How the elements are linked:
at | § @ * & + ^
dz | nt hq nb zf gs rh
mm | zf nt dz qn lh rz
mj | fc hf hd gp tz cj
zn | qc pp sq pn bd dq
jd | ff zb cn cg gb bh
rq | lz ct dr dh fp mr
qp | lp bl qz dt rd jz
rh | tp bp fh fs nb cl
hq | rz rh fs nb zf bp
gs | qn zf mm rp mr nb
ff | cn zq zb jd ds mc
dm | cl qp dt rd tp bl
ds | dq jd cg gb qc zb
bd | ml pn jg sr lq sq
jc | ng sd cc cz hm sc
qd | cz ng jc jz bl mh
bq | bn jr lq cj hf bd
hf | hb cj qs hd gp lq
lc | tn rq dh fp bh ct
tn | dh lz rq lc mc gm
rd | dm dt cl bp rh qz
nt | nb rz hq dz qn tp
pn | zn sq qc jg sr ds
qs | cj bn bq hb fc pz
bh | mc fp rt jn cn dh
jb | hm qd jz bl qp ng
qc | sq gb pp zn ml cg
mr | sj rp lh ld dr mm
pq | lb pg rj sc sd qt
zf | dz nb nt mm rp fs
qn | mm dz zf gs sj hq
sc | pq rj lb hz cc tb
fp | lc dh tn rt jn dr
tp | fh rd bp rh hq dt
gb | ds cg dq pp zn cn
cj | bq lq bn qs hd sr
dh | rq dr lz tn rt ld
sb | tl mj gp tz tb hf
ml | jg zn pn bd jr pp
hm | jz cz qd jb lp cc
jg | pn qc zn ml pz gb
ng | cc mh sd jc jz pq
sq | pp ds gb qc jg jd
rp | gs mm qn lh ld nt
ld | mr lh sj gm lz qn
dd | tz tl sb qt pg fc
ct | gm mr ld dr dh rp
bn | lq pz jr bq hb ml
mc | rt lc fp bh zb rq
bl | jb jz hm qz dt jc
gp | mj hd fc tl dd qs
hb | qs bq cj hf mj jr
tb | qt tz dd gt lb gp
lp | qz jb bl qp dm qd
tz | sb gp tl dd gt hd
cg | jd cn ff dq pp jn
sd | mh sc hz cc cz rj
lh | rp qn gs sj gm dz
rt | fp tn lc mc zq lz
cl | dt lp qp dm fh jb
gm | ld sj mr ct rq gs
rj | pg tb gt lb hz tz
bp | rd cl dm fh fs lp
lq | jr sr pz bn qs jg
qz | bl hm jb lp cl cz
cn | zb jn zq ff dq rt
hz | sc lb pq mh ng gt
lb | rj gt pg pq mh dd
gt | tb dd qt pg pq tl
fs | rh fh tp rz nt dm
tl | gp fc mj sb qt hb
pp | gb dq ds sq pn ff
dq | cg ff jd ds sq zq
cc | sd hz mh ng qd lb
pg | gt qt tb rj sc sb
jz | qd jc cz hm qz sd
hd | hf qs hb fc tl bn
fh | bp dm rd tp rz qp
zq | jn mc bh zb jd lc
nb | hq fs rz nt mm fh
jr | pz bd sr lq cj pn
lz | dr gm ct rq lc sj
dt | qp qz lp cl bp hm
jn | bh rt mc zq ff tn
zb | zq bh jn cn cg fp
rz | fs tp rh hq dz rd
sj | lh gs rp mr ct zf
qt | dd sb tz tb rj mj
sr | bd jg ml pz bn qc
dr | ct ld gm lz tn lh
pz | sr ml bd jr bq zn
cz | jc cc ng qd jb hz
mh | hz pq sc sd jc pg
fc | hd hb hf mj sb bq

The rows follow the links: the fewer symbols apart two elements are, the more alike their rows tend to be.

Each row is also shifted at random along 2 hidden directions that mean nothing.

Rows with their elements:
[ -92  -25  -18   15  -16   30    6   47  -27   17  -35   -6   24   12   -7   -4    2   -2    3   39  -23  -20   21  -37  -22   26  -30  -35  -11  -24   30   -3  -40  -39   -1   10   43   34   19   -5    8    0  -10  -16    8  -36    0    5    0   -1  -24  -27  -14   11   11  -12    6] -> fh
[ 106   24  -30   32  -20    3   21   12  -34    7  -10    1   41    8    5  -12  -11    0  -15   31   13  -18   55   -6  -44  -16  -58    2  -17  -31  -13  -19  -46   -3  -10  -12   21   28   11  -12   15   -4  -14    8   39   15   12   10   16   -7  -10    8    3   25  -21  -21   15] -> lh
[ 131   24    1  -29    3  -27   24  -48    2  -26   39  -17   -8  -18    6   18   -4   -6  -15  -31   37   32    1   33   31  -55    8   45   -5    3  -68    0   16   33  -35  -15  -30  -33  -44  -14  -43   35  -30    8   -6   43   -8   10   -4   16   12   39   16  -11  -20  -13   14] -> pp
[ -31  -29  -21   -6  -12   16   -6   61  -45   -6  -12   10   -4  -40  -25   46    2   -1  -26   27  -35   -6   -1  -51  -10  -32  -15  -38  -24  -24  -10    7  -33  -51   -9   33   47   18   -9  -42  -21   19  -57   -2  -20   -3   -9  -12   25  -18   -2   22    2   40    3   -9   51] -> dt
[  51   14   11  -28    5  -15   24  -60   18  -11   24  -16   -7    0   15   -1   -2   -3    3  -32   31   29  -13   31   35  -23   26   39    1   13  -41    3   32   32  -20  -20  -32  -37  -32    4  -31   20  -11    1  -12   14   -6   11  -19   19   11   12   10  -30   -3   -6  -14] -> pn
[ 110   10   16  -30    4  -13   12  -64   14   -8   16  -11  -17  -20    0   18    1   -7    4  -34   21   24  -45   18   40  -22   38   43   -1   18  -34   12   41   29   -3  -14  -28  -40  -24   -1  -34   16  -15    0  -21   13   -6   11  -12   -5   21   18   13  -18    9    7   -6] -> pz
[ 129    5   23  -22    7  -10   -1  -59   23    0    5   -2  -25   -9   -5   13   -1   -2   14  -30   13    8  -57   10   35    8   41   38    6   28  -13   13   46   33   17   -9  -31  -35   -5   11  -22    4    6   -3  -22   -2   -1    6  -15  -18   24    0    7  -17   18   18  -23] -> bq
[  14   24  -29   34  -18   -3   23    4  -31    5    7   -1   46   12   16  -17  -12   -1  -22   27   21   -9   57   10  -39  -23  -52    0  -16  -22  -14  -17  -39   -2  -19  -14   12   21   -2   -8   12    0  -18   12   42   30   14    8   17    9   -2   21    6   16  -31  -26   21] -> ld
[  30  -24  -14   -3   -5   24  -18   66  -24   -1  -30    8   -5  -24  -30   29    9    0   -8   27  -38  -15    4  -48  -10    9  -16  -41   -6  -21   16    5  -35  -36   -3   25   40   27   18  -19    3    6  -16  -12  -13  -27  -11   -8   10  -23  -21  -17  -10   36   16    7   17] -> qp
[  87   15   13  -31    4  -17   19  -61   15  -13   24  -15  -11   -9    8    9   -1   -3   -1  -33   32   26  -24   25   36  -27   26   43   -3   13  -41    7   34   33  -19  -17  -31  -39  -31   -3  -39   24  -20    2  -14   20  -10   10  -15    8   15   18   12  -25   -1   -5   -5] -> jg
[  98   -2   22  -16   12  -12  -34  -21   10   -5    4   17  -42  -36  -23   39    0    4    6  -29  -16    2  -71   -9   23    0   48   11    5   29   -5   19   46   10   36   15  -11  -26    4   -2  -12   -9   -6    8  -36   12    4  -20   12  -40   31   24   14   13   20   30    7] -> sb
[  23    8  -26   33  -20   16   17   24  -30   19  -28   -5   44   20    3  -22   -4   -5    0   41    2  -27   48  -21  -46   17  -52  -14  -13  -30   17  -12  -50  -17   -3   -5   33   37   22   -1   20  -10    1   -6   37  -17   10   10    9   -4  -21  -21  -11   16   -4  -17    2] -> zf
[ -13   -6   31  -12    8   -6   -9  -51   29    6    1    0  -22    2    3    2   -1    3   24  -27   -2    8  -67    7   33   19   53   27   10   33   12   16   59   24   32   -4  -22  -31    2   19  -10  -12   17    0  -27   -8    8   -4  -10  -11   26   -4    5  -22   22   22  -24] -> hf
[-127  -11   20  -24    0  -10    8  -65   11    0   25   -5  -17   -5   17   10  -12   -7    7  -36    5   21  -61   12   40  -19   59   31   -4   36  -17   21   61   11   21   -2  -20  -45  -30    0  -39    5  -23    8  -24   14    4    0   -9    7   44   32   15  -33    7    3    9] -> cj
[  23   -4  -32   23  -23   19   14   35  -48   12  -25    1   38   -3   -8    6   -6   -5  -13   39  -12  -19   33  -34  -32   -9  -47  -18  -23  -31    1   -3  -50  -34   -9    7   43   32    8  -20    0    7  -36   -1   19   -6    6    5   17  -13  -10   -2   -2   26   -1  -19   27] -> hq
[  17  -26   13   -4   19   16  -45   59   17    5  -33   20  -35  -11  -32   10   22   10   17    5  -43  -13  -23  -27    1   52   14  -37   23    3   48    7    0  -14   25   26   10   20   37    9   32  -20   45  -15  -27  -43   -9  -19   -3  -28  -23  -41  -20   20   28   32  -27] -> ng
[  47   34  -15   30   -9  -12   22   -6   -2    2   10   -9   37   28   22  -39   -3    1   -6   13   32   -8   69   29  -33   -2  -49    9    0  -18   -9  -25  -31   18  -20  -25  -13   18    4   12   30   -6   17    5   49   18   11   12    1   19  -13   -1    1    1  -31  -18  -10] -> rq
[  -9  -26    0  -10   10   17  -38   66  -10   -4  -21   22  -27  -32  -32   36   13    6   -6    8  -44   -7  -17  -38    0   10   13  -39    5   -2   23    6  -12  -28   11   33   27   13   16  -15    8    0   -4   -6  -30  -17  -11  -22   14  -24   -8   -6   -6   30   20   21   14] -> qd
[ 152   37   -3  -10    4  -20   22  -27   17  -17   24  -19    5   12   12  -19    2    1  -11  -15   43   16   42   42    6  -22  -21   35    9   -9  -37  -16  -10   40  -38  -29  -35  -12  -12    8    0   15   13    5   19   23   -9   14  -14   24  -18    5   -1  -11  -24  -11  -23] -> cn
[  42    1   23  -22    7   -7    5  -65   20    0   11  -11  -17   -4    7    6   -3   -5   13  -30   12   13  -53   15   36    4   43   35    7   27  -13   15   50   26   13  -11  -29  -36  -15   10  -22    3   -1    0  -23    0    0    6  -15   -4   21    2    7  -26   15   11  -17] -> bn
[-126  -35    2  -16    8   -1  -33   48  -15  -11    9   27  -37  -48  -23   54    3    5  -21   -4  -46    8  -38  -34   12  -33   33  -37  -10   12   -5   18    9  -43   13   46   23   -4  -17  -32  -17   10  -42   11  -41   17  -10  -33   24  -18   27   38   14   29    7   14   51] -> cc
[ -48  -17   18  -16    8  -12  -29  -17    5   -3   19   24  -40  -40  -14   43   -4    4   -3  -29  -23    5  -70  -12   25  -19   53    2   -3   35   -5   22   49  -12   34   28   -5  -27  -12  -14  -21   -7  -27   16  -38   24    4  -25   17  -27   45   44   22   13   14   23   27] -> dd
[ -31   -9   32   -6   16   -3  -26  -36   31   13   -4   14  -32    1    0    1    1    2   27  -28  -14   -2  -68   -2   22   38   52   15   17   35   27   13   58   15   43    2  -23  -22   12   25    5  -21   32   -2  -25  -20    6  -11  -14  -19   21  -14   -2  -23   28   30  -30] -> gp
[ 123   32    3  -21    6  -22   21  -38   10  -23   34  -22   -2   -2   11   -4    2   -1  -14  -23   41   25   27   39   19  -41   -7   38   -1   -3  -51  -12   -1   36  -41  -25  -31  -19  -27   -3  -18   27   -7    6   10   34   -8   14  -10   21   -3   22    8  -10  -23  -16   -1] -> cg
[ 120    1   26  -14   11  -10  -19  -38   14    1    3    7  -32  -23  -13   25   -4    1   11  -28   -5    0  -70   -2   25   13   49   22    6   33   -6   19   54   20   34    3  -23  -27    5    6   -8   -8    5   -1  -34   -1    2   -9    0  -34   25    8   11   -1   24   26   -9] -> fc
[  75   -6   18  -20    8   -9  -21  -36   11   -3    9   15  -34  -33  -14   36   -6   -1    4  -32  -11    8  -74   -4   33  -12   52   21    1   31  -14   22   53   11   31   12  -17  -31   -8   -9  -24   -6  -12    7  -37   16    2  -16    9  -34   36   30   17    3   20   26   11] -> mj
[  15   10   19  -24    9   -9   24  -61   28   -5   23  -20   -4   19   19  -22    4   -4   11  -31   34   20   -4   36   37   -4   20   38   12   13  -19   -1   28   39  -19  -28  -38  -30  -21   18  -19   13   17   -4   -3   -1   -7   19  -31   28    0   -5   -3  -41   -5   -5  -31] -> zn
[   9  -13   28   -4   20    0  -40   -3   29    9  -14   21  -41   -7  -16   10    6   10   28  -17  -26   -9  -60   -6   18   43   46   -5   23   30   36   16   48    9   47   14  -14  -11   26   17   18  -28   41   -3  -30  -19    2  -18   -2  -29   12  -20   -5    1   30   38  -26] -> qt
[ -59  -10   26  -18    5   -8   -1  -59   24    5    9   -2  -18    5   11    2   -2   -3   19  -34    5   10  -63   12   36    8   53   29    5   34    0   17   59   19   24   -4  -25  -35   -7   14  -17   -8    7    3  -26   -5    4   -1  -16   -2   30    7    4  -33   16   14  -16] -> qs
[ -27  -20   15  -14   11   -5  -40   26    2   -9    7   30  -47  -44  -27   49   -2    8   -8  -20  -42    1  -56  -22   14  -13   42  -20    2   25    2   19   29  -22   28   37    4  -11   -6  -19   -9   -6  -18    9  -39   15   -2  -34   22  -30   29   29   13   22   16   26   30] -> lb
[  -6  -12   35   -2   19   -2  -32  -26   41   11  -13    9  -32   10   -5   -1    4    6   37  -24  -12   -7  -63    2   25   53   51    8   23   35   43   11   55   16   49    4  -24  -14   25   33   17  -32   52   -7  -25  -26    6  -12  -13  -20   11  -30  -10  -21   33   36  -43] -> tl

Start here and follow the symbols in turn, left to right. Where do you end up?
Answers are names.
[ -23   13  -33   33  -25    5   27    7  -39    9   -2    0   47   12   13  -13  -16   -2  -18   33   12  -14   54   -6  -43  -22  -52   -6  -22  -29  -10  -12  -43  -20  -10   -7   26   27   -5  -12    4   -1  -31   12   39   19   12    9   18    6    1   19    9   20  -25  -31   31]
* ^ => hq
[ 108   -2   27  -17   16   -4  -19  -40   25    4   -9    7  -31   -6  -10   10    2    2   22  -29   -4   -1  -64    4   26   29   49   28   16   32    9   16   55   28   34   -6  -23  -25   15   20   -1  -15   27   -4  -27  -12    2   -4   -9  -31   15  -13    2   -9   26   31  -29]
@ § => cj
[  22  -28   12   -7   17   19  -47   69   11    3  -36   16  -31  -12  -35   11   20    7   16   10  -44  -16  -20  -30    1   56    6  -43   19    0   47    2   -4  -17   19   23   17   21   39    9   30  -17   39  -19  -25  -46  -11  -18   -3  -28  -28  -45  -20   20   29   30  -23]
@ § => sd
[  77   27  -21   40  -12   -1   16    6   -9   11   -9   -6   41   34   14  -40   -4    3    2   25   26  -19   65   14  -44   15  -57    2    2  -26    9  -26  -37   12  -11  -24    1   30   22   14   39  -15   26    2   53    0   14   15    2    8  -24  -20   -8    7  -21  -17  -18]
^ @ @ => nb
[ 117   38  -29   12  -11  -27   27   -9  -24  -19   34   -5   23  -14   14    3  -15    2  -35    7   33   10   56   28  -23  -71  -45   16  -17  -20  -56  -12  -30   11  -38  -14   -3    2  -27  -25   -8   20  -36   23   32   62    7    5   25   15   11   54   23   26  -42  -29   37]
+ & ^ => dh
[ 110   39  -13   24   -4  -12   19   -3    2   -1    4  -12   31   29   16  -39    3    4   -3   13   35   -8   67   33  -38    2  -50   14    6  -22   -6  -28  -32   26  -22  -29  -12   20   12   14   33   -6   34    5   43   12    9   14    2   19  -23  -11   -2    3  -29  -14  -20]
+ * & => fp
[  -4  -18   22   -8   21    1  -47   19   20    3  -14   25  -44  -18  -22   23    7    9   13  -17  -38   -6  -56  -14   12   27   41  -17   17   24   31   11   33   -5   39   24   -5   -4   21   10   14  -21   28   -2  -32  -14    2  -22    4  -32   11  -10   -1   13   26   38   -8]
@ ^ => gp
[ 155    9   24  -23    9   -9    2  -59   26    1    1  -12  -21    0   -1    3    3   -1   20  -30   16    8  -47   14   33   17   38   43    9   18  -11    8   46   39   13  -17  -33  -33    1   18  -14    1   16   -9  -21  -12   -6    9  -22  -16   12   -9   -2  -22   24   16  -35]
§ * @ => jg
[ -13   12  -28   38  -23   10   21   15  -22   18  -20   -5   49   28   16  -29   -4   -3   -1   38   10  -23   55   -7  -46   16  -52  -12   -7  -29   17  -15  -45  -11   -4  -14   24   36   18    2   26  -13    4    4   43   -9   16   15    6    6  -17  -16   -8    8  -13  -21   -1]
& § => gs
[ -51  -29  -14    7   -7   28  -11   63  -19   11  -32    3   11   -3  -22   10    9   -1    0   35  -30  -17   12  -46  -13   21  -18  -41   -6  -21   28    1  -37  -39    0   21   41   29   21  -10    7    1   -6  -16   -5  -38   -6   -1    0  -10  -21  -29  -16   18   14   -1    7]
+ ^ + => rd
[  52   26    1  -20    2  -21   31  -35   10  -22   35  -20    6    4   20  -10    0   -6  -14  -21   42   26   32   41   13  -41   -6   32   -2   -3  -51   -9    0   31  -41  -26  -32  -22  -33   -5  -17   25  -13   10   12   36   -5   11   -7   30   -2   24   12  -20  -28  -18    3]
* ^ @ § => dh
[-148  -36   -2   11    2   35  -22   66    8   19  -44    3    1   25  -11  -19   20    3   24   28  -36  -17    8  -33  -13   64   -7  -49   13  -13   68    3  -24  -30   13   17   29   32   37   18   32  -15   40  -27   -2  -64  -10    3  -18   -1  -37  -68  -34   -1   26    9  -29]
§ § => bl
[   3   34  -13   19   -4  -17   23  -11    4   -3   22  -11   28   28   27  -37   -6    3  -13    7   37    3   65   41  -21  -19  -42   14    0  -14  -17  -20  -25   18  -26  -26  -15   14  -10   10   16    1   10   10   39   26   11   13    1   30  -10    8    3   -7  -37  -22   -2]
@ + => fp
[  -6   25   12   -3   12  -15   23  -32   36   -5   17  -23   10   45   26  -52    9   -2   17  -14   44   13   43   51    3   18  -10   27   20    2   -3  -20    1   42  -29  -37  -39   -5   -3   30   18    1   50   -1   26   -1   -3   20  -34   44  -24  -32  -13  -40  -16   -9  -48]
§ @ + => ff
[ -82  -21   20  -10   15   -3  -36   -2   17   -1    6   21  -39  -29   -8   26   -4    5    5  -23  -28   -1  -64  -12   22    5   51   -8    4   31   15   21   46  -10   39   25   -4  -18    1   -1   -3  -14   -1   10  -34    4    2  -26   10  -19   31   15    9    4   15   26   11]
@ + ^ => tl
[ -36   31  -12   10   -6  -24   32  -20   -3  -14   41  -11   24   15   29  -23   -8    0  -22   -2   38   14   62   43  -16  -43  -31   20   -7   -8  -32  -17  -17   15  -38  -20  -15    0  -30   -4   -1   10  -10   15   36   45    7    9    5   39    0   29   11   -7  -43  -25   15]
* & ^ => dr
[-125   12  -30   36  -26    3   29   -2  -28    9    7   -3   49   28   27  -30  -17   -4  -10   29   15  -13   61    4  -40  -20  -46   -4  -21  -23   -7  -15  -38  -17   -8  -11   22   26   -6   -6   12   -4  -20   11   46   21   17    9   14   22    2   17    3    1  -30  -32   23]
* + @ * => gs
